Here is a tiny trained network, its code and every weight. The questions are about switching its units off for an input and a class, where a switched-off unit gives its printed mean instead of its output.

import numpy as np


def w(rows, s, z=0):
    codes = np.array(rows[::2]) - 128.0
    scale = np.full(codes.shape[1], s)
    scale[-1] = z or s
    return codes * scale


def f(y):
    return np.maximum(y, 0)


def log_softmax(a):
    a = a - a.max(-1, keepdims=True)
    return a - np.log(np.exp(a).sum(-1, keepdims=True))


def net(x, mask):
    res = np.array(x, float).reshape(1, 3) / 4 @ E
    y = f(res @ A[0][:, :-1].T + A[0][:, -1])
    res = res + np.where(mask, y, B[0][:, -1]) @ B[0][:, :-1]
    return log_softmax(res[-1] @ U[:, :-1].T + U[:, -1])


A, B = {}, {}
E = w([
[114,174,63,54,119,100,31,95,223],'x0',
[138,80,233,93,254,147,130,187,233],'x1',
[81,51,172,231,147,76,68,49,96],'x2',
],0.0093)
A[0] = w([
[147,195,89,69,87,154,108,108,178,207],'n1',
[124,131,105,122,161,70,49,115,184,139],'n2',
[156,166,36,154,100,143,120,99,120,253],'n3',
[169,119,154,102,165,155,121,195,159,177],'n4',
[155,108,121,233,126,117,195,123,12,154],'n5',
[179,138,171,117,213,181,158,254,138,182],'n6',
[138,88,141,81,179,137,126,136,167,157],'n7',
[109,89,66,147,141,93,75,104,44,251],'n8',
[162,133,138,188,132,105,123,129,112,91],'n9',
[139,182,67,90,82,158,138,157,87,172],'n10',
[99,106,155,208,102,107,148,124,82,156],'n11',
[118,118,106,149,167,94,25,87,160,150],'n12',
[142,98,144,166,151,120,153,165,82,181],'n13',
[134,135,186,97,163,145,134,183,196,136],'n14',
],0.0099,0.0038)
B[0] = w([
[115,165,55,120,178,60,166,158,129,211],'n1',
[97,134,109,140,135,106,155,111,193,186],'n2',
[93,155,65,143,159,145,111,118,102,209],'n3',
[128,135,123,117,102,87,213,199,137,202],'n4',
[176,73,147,137,165,247,65,67,78,239],'n5',
[157,103,187,73,52,109,194,196,96,248],'n6',
[60,125,159,155,61,31,160,159,113,189],'n7',
[53,212,122,182,150,167,107,90,158,208],'n8',
[138,143,144,150,149,139,122,137,102,154],'n9',
[199,172,74,111,180,180,100,169,55,203],'n10',
[114,128,189,210,129,221,147,92,93,200],'n11',
[44,110,101,137,156,107,133,108,255,190],'n12',
[183,105,209,103,105,173,112,135,103,187],'n13',
[109,136,178,139,71,29,165,184,125,211],'n14',
],0.0082,0.014)
U = w([
[187,37,187,69,103,192,145,122,75,131],'0',
[213,93,136,44,89,76,2,50,127,3],'1',
[49,136,90,146,152,94,88,50,237,158],'2',
[159,189,14,85,171,143,103,171,53,157],'3',
[94,135,197,121,80,48,177,250,131,108],'4',
[223,208,183,70,63,138,101,127,144,52],'5',
[117,122,176,205,165,246,38,22,81,153],'6',
],0.0067,0.0041)

Each question gives the input, the list of numbers given to net, and the class t.
The units are the neurons (one row each of A and B). Each row of codes is followed by its name. A weight is (code - 128) times the scale printed after its matrix; where a second scale follows, it is the last column's (A, B and U).
mask holds one flag per neuron, in row order. A switched-off neuron (its flag False) gives its mean, the last column of its row in B, instead of its output. The means were averaged over made-up inputs and are rounded, as every weight is.
A unit's drop is (log p(t) with every unit on - log p(t) with that unit switched off) / (log p(t) with every unit on - log p(t) with every unit switched off).
The circuit of an input: a set's keep is (log p(t) with only the set's units on - log p(t) with every unit switched off) / (log p(t) with every unit on - log p(t) with every unit switched off). Starting from the 12 units with the biggest drops (on a tie, the unit counted first), units are removed one at a time, each time the one whose removal leaves the highest keep (on an exact tie, the one counted first), for as long as the keep stays at least 0.8.
units of the circuit, in order: the units of the circuit, biggest drop first
unit that matters most: the unit with the biggest drop
top k neurons: the k neurons with the biggest drops, biggest first
drop when u is switched off: that unit's drop, to one decimal
input [-4,-4,-4], class 6: units of the circuit, in order	n5; n6
input [1,-8,0], class 6: unit that matters most	n8
input [-5,2,2], class 0: top 2 neurons	n8; n3
input [3,7,8], class 2: top 3 neurons	n12; n6; n2
input [-7,-2,-4], class 0: top 2 neurons	n8; n6
input [4,8,7], class 4: top 4 neurons	n14; n7; n5; n8
input [-7,4,6], class 6: top 2 neurons	n11; n5
input [5,4,3], class 2: top 2 neurons	n6; n12
input [-8,-7,-8], class 6: top 2 neurons	n5; n4
input [1,-1,0], class 3: top 3 neurons	n5; n12; n11
input [-8,7,3], class 0: top 3 neurons	n5; n13; n1
input [5,4,4], class 2: top 2 neurons	n6; n12
input [-7,-1,-3], class 0: top 2 neurons	n8; n6
input [-5,1,-4], class 0: unit that matters most	n1
input [-4,-3,-6], class 3: drop when n10 is switched off	0.2
input [5,-7,5], class 2: drop when n5 is switched off	0.1
input [1,-7,0], class 6: drop when n4 is switched off	0.4
input [8,-2,0], class 2: drop when n12 is switched off	0.2
